Below is a small trained network, with its code and all its weights. Each question gives an input and a class and asks what happens when units are switched off, that is, made to give their printed mean instead of their output.

import numpy as np


def w(rows, s, z=0):
    codes = np.array(rows[::2]) - 128.0
    scale = np.full(codes.shape[1], s)
    scale[-1] = z or s
    return codes * scale


def norm(h):
    return h / np.sqrt((h * h).mean(-1, keepdims=True) + 1e-5)


def f(y):
    return np.maximum(y, 0)


def log_softmax(a):
    a = a - a.max(-1, keepdims=True)
    return a - np.log(np.exp(a).sum(-1, keepdims=True))


def net(x, mask):
    res = np.array(x, float).reshape(1, 8) / 4 @ E
    u = 0
    for l in range(3):
        y = f(norm(res) @ A[l][:, :-1].T + A[l][:, -1])
        res = res + np.where(mask[u : u + 5], y, B[l][:, -1]) @ B[l][:, :-1]
        u += 5
    return log_softmax(norm(res)[-1] @ U[:, :-1].T + U[:, -1])


A, B = {}, {}
E = w([
[129,37,34],'x0',
[123,130,129],'x1',
[128,126,124],'x2',
[201,221,88],'x3',
[124,134,124],'x4',
[1,174,87],'x5',
[136,117,129],'x6',
[139,122,132],'x7',
],0.0083)
A[0] = w([
[220,173,168,143],'0.n0',
[178,163,55,184],'0.n1',
[71,255,4,105],'0.n2',
[165,228,62,3],'0.n3',
[198,165,116,84],'0.n4',
],0.0092,0.0048)
B[0] = w([
[173,87,136,235],'0.n0',
[175,84,146,229],'0.n1',
[152,133,73,255],'0.n2',
[247,195,122,172],'0.n3',
[69,125,106,176],'0.n4',
],0.014,0.005)
A[1] = w([
[65,79,185,3],'1.n0',
[93,181,49,22],'1.n1',
[123,254,250,33],'1.n2',
[78,197,116,162],'1.n3',
[105,146,104,19],'1.n4',
],0.018,0.0015)
B[1] = w([
[215,248,93,216],'1.n0',
[84,71,229,212],'1.n1',
[129,25,20,255],'1.n2',
[201,111,197,190],'1.n3',
[162,100,128,150],'1.n4',
],0.017,0.0059)
A[2] = w([
[182,135,214,250],'2.n0',
[201,254,126,200],'2.n1',
[121,205,95,160],'2.n2',
[80,61,24,122],'2.n3',
[145,33,214,199],'2.n4',
],0.02,0.0019)
B[2] = w([
[71,175,143,217],'2.n0',
[142,54,254,231],'2.n1',
[140,112,169,156],'2.n2',
[198,64,63,212],'2.n3',
[93,210,97,248],'2.n4',
],0.029,0.012)
U = w([
[148,132,143,253],'0',
[137,127,137,248],'1',
[141,42,2,50],'2',
[162,80,227,75],'3',
[133,145,151,143],'4',
[96,216,139,52],'5',
[141,136,145,90],'6',
[130,135,141,91],'7',
],0.0095,0.0052)

Each question gives the input, the list of numbers given to net, and the class t.
The units are the neurons (one row each of A and B). Each row of codes is followed by its name. A weight is (code - 128) times the scale printed after its matrix; where a second scale follows, it is the last column's (A, B and U).
mask holds one flag per neuron, layer by layer. A switched-off neuron (its flag False) gives its mean, the last column of its row in B, instead of its output. The means were averaged over made-up inputs and are rounded, as every weight is.
A unit's drop is (log p(t) with every unit on - log p(t) with that unit switched off) / (log p(t) with every unit on - log p(t) with every unit switched off).
The circuit of an input: a set's keep is (log p(t) with only the set's units on - log p(t) with every unit switched off) / (log p(t) with every unit on - log p(t) with every unit switched off). Starting from the 12 units with the biggest drops (on a tie, the unit counted first), units are removed one at a time, each time the one whose removal leaves the highest keep (on an exact tie, the one counted first), for as long as the keep stays at least 0.8.
units of the circuit, in order: the units of the circuit, biggest drop first
k most important neurons: the k neurons with the biggest drops, biggest first
top k neurons in layer l: the k neurons of layer l with the biggest drops, biggest first
drop when u is switched off: that unit's drop, to one decimal
input [-6,-2,1,-6,0,-5,-3,-4], class 2: units of the circuit, in order	[1.n2; 2.n1]
input [7,2,8,2,4,8,-5,-2], class 5: units of the circuit, in order	[1.n1; 2.n4]
input [-2,6,3,7,-3,6,-5,0], class 3: units of the circuit, in order	[2.n1]
input [-8,-6,7,-5,5,3,4,4], class 2: 2 most important neurons	[1.n2; 2.n1]
input [8,3,8,-2,-6,-5,-2,8], class 2: 2 most important neurons	[1.n1; 1.n3]
input [5,-2,1,-3,-5,8,-2,0], class 5: units of the circuit, in order	[1.n1; 1.n2; 2.n4]
input [1,0,-8,2,-6,-8,-1,3], class 5: 2 most important neurons	[1.n2; 1.n0]
input [-8,5,6,-5,-3,8,7,1], class 2: 3 most important neurons	[1.n2; 2.n1; 0.n4]
input [-8,-2,-5,-6,2,6,-5,0], class 2: 2 most important neurons	[1.n2; 2.n1]
input [-7,2,3,7,0,-3,4,-5], class 2: 2 most important neurons	[1.n2; 1.n0]
input [5,2,5,-2,-1,-8,-6,0], class 5: 3 most important neurons	[1.n2; 0.n2; 2.n4]
input [8,-3,-5,-3,0,-4,6,-4], class 2: top 2 neurons in layer 1	[1.n1; 1.n3]
input [-8,-5,2,-1,2,2,5,2], class 2: drop when 1.n2 is switched off	1.0
input [-7,4,6,-5,-7,-8,2,1], class 5: drop when 0.n0 is switched off	0.8
input [-8,0,2,-2,-1,-2,1,3], class 2: drop when 1.n1 is switched off	0.0
input [-6,-3,-5,2,4,-2,4,3], class 2: top neuron in layer 2	[2.n1]
